Each row is followed by roughly how far along a hidden order it lies, from 0 to 9. A new part has a new order.
9	-6	-1	-3	56	10	17	13	7	4	0	2	3	-4	1	5	-5	3	9	12	1	-5	21	-7	-22	5	46	15 -> 2
9	-3	4	-1	57	10	-1	2	8	6	2	1	2	-2	0	3	17	-1	-2	16	1	-3	3	19	-11	6	42	-5 -> 2
9	9	-1	48	-2	2	17	13	7	-7	-3	2	3	18	10	3	-4	-2	9	-6	2	39	20	-7	-19	-2	7	16 -> 2
-3	-11	3	48	-3	3	-5	7	-5	-13	-7	3	19	17	10	43	9	1	-8	-14	10	-10	13	9	-4	-3	13	-19 -> 7
-1	-2	4	49	0	9	-1	1	-1	8	2	1	1	-2	0	36	17	4	-1	-3	7	-4	3	20	28	7	42	-3 -> 5
-1	14	0	43	0	1	0	11	0	0	0	0	15	20	9	35	0	4	0	19	7	44	15	-1	35	0	3	22 -> 7
-3	4	3	-2	54	12	-3	6	-4	-12	-6	3	18	-6	10	42	11	1	-5	7	9	-10	11	11	0	-3	50	-17 -> 8
-1	9	4	-1	53	10	-2	3	7	-6	-3	1	15	-2	9	4	-4	-2	-3	14	11	39	6	-5	18	-1	40	16 -> 9
10	-4	0	49	-2	1	17	13	-2	5	1	2	3	20	0	4	17	3	9	-5	1	-4	20	16	-16	6	6	-8 -> 0

Next part:
7	16	10	29	-3	2	2	-26	4	3	-9	-3	11	1	-4	7	6	-7	-9	12	-1	-6	3	8	-9	-14	-2	-10	1	-8	2	-6	-2 -> 8
-18	-5	2	49	1	-4	-6	7	-5	5	-14	16	-24	-2	26	5	8	2	0	-45	7	5	-3	14	-12	-6	-1	-29	2	3	2	2	-4 -> 4
6	10	4	28	-2	6	4	-13	3	1	-3	-5	34	8	-4	-6	-13	-6	6	5	-6	-3	-1	-1	0	0	-3	-6	2	-4	2	-7	-10 -> 6
-23	-10	-3	25	1	6	-5	16	-1	-1	4	8	-15	-2	5	-8	-5	3	7	-17	7	5	-2	-4	-1	9	0	-17	1	8	0	-1	-2 -> 1
-32	-17	-4	26	1	4	-6	14	-1	-1	7	14	-23	-6	7	-9	-3	5	9	-19	8	5	-3	-7	-1	6	0	-27	1	8	-1	-1	-5 -> 0
-5	-3	-3	21	0	16	2	-4	1	-3	8	-19	29	12	-3	-19	-16	-10	7	-12	-4	1	3	-13	5	13	-7	3	3	9	2	-4	0 -> 2
-3	15	6	62	-2	-2	8	-14	-4	2	-9	11	8	-21	11	14	8	1	-14	-13	5	-2	-3	12	-17	-17	-3	-29	-1	-7	4	-3	-3 -> 7
12	14	10	24	-2	0	0	-23	4	5	-11	-12	6	-1	-3	10	9	-6	-13	9	-1	-7	2	11	-11	-15	0	-9	0	-9	2	-5	3 -> 9

New part:
-2	24	-14	-8	-6	22	-13	27	6	0	-5	10	-14	17	13	-5	6	8 -> 4
-9	10	-34	2	5	-7	11	2	8	16	2	8	-7	-2	-28	6	24	26 -> 9
-12	-17	-24	-3	-1	13	-6	-5	-2	-4	-6	31	-3	28	36	2	-22	-11 -> 5
-7	-19	-19	-1	-12	-8	17	-6	13	19	-21	5	10	7	23	-11	15	1 -> 5
1	-2	-2	24	-6	9	10	15	22	-22	0	-6	12	-17	-5	17	-2	-10 -> 3
12	-6	12	2	-9	-3	1	-4	9	10	14	11	-24	2	2	-5	-12	-10 -> 2
15	-24	-1	-16	17	20	-23	2	5	-6	-6	1	-2	12	-12	-11	1	-9 -> 1
-14	-31	5	3	2	-2	-17	9	-21	13	3	-10	-13	-2	-4	-22	-15	2 -> 5
22	50	-50	23	5	-44	33	4	-2	1	-13	-45	17	-29	-48	58	-4	-14 -> 6
2	-8	-17	5	-8	-18	-1	-7	8	-13	5	33	24	0	13	-6	11	23 -> 8
-16	3	-23	-15	-13	-6	11	14	9	-7	-26	-44	-9	-17	-15	20	12	-8 -> 7
17	-21	0	-4	20	14	31	38	7	-9	-13	-20	-12	6	34	-39	14	15 -> 0
-4	-10	-8	-3	12	1	-12	-9	17	-20	-2	12	-4	5	11	-15	3	-10 -> 4
1	-23	48	-13	-4	25	-39	-16	-8	34	17	44	27	11	-7	-42	7	-13 -> 2
-8	-14	-8	9	-20	-6	-22	-19	4	19	1	1	27	29	19	7	10	15 -> 6
-10	-7	10	-7	23	8	1	-31	10	-1	19	10	3	-8	13	-23	-8	18 -> 7
7	-15	-6	-3	41	33	-2	-1	-7	14	-5	-20	3	16	37	8	6	26 -> 4
-9	-25	10	-1	-16	-11	-25	-6	-1	19	22	11	4	-11	24	20	-3	17 -> 5
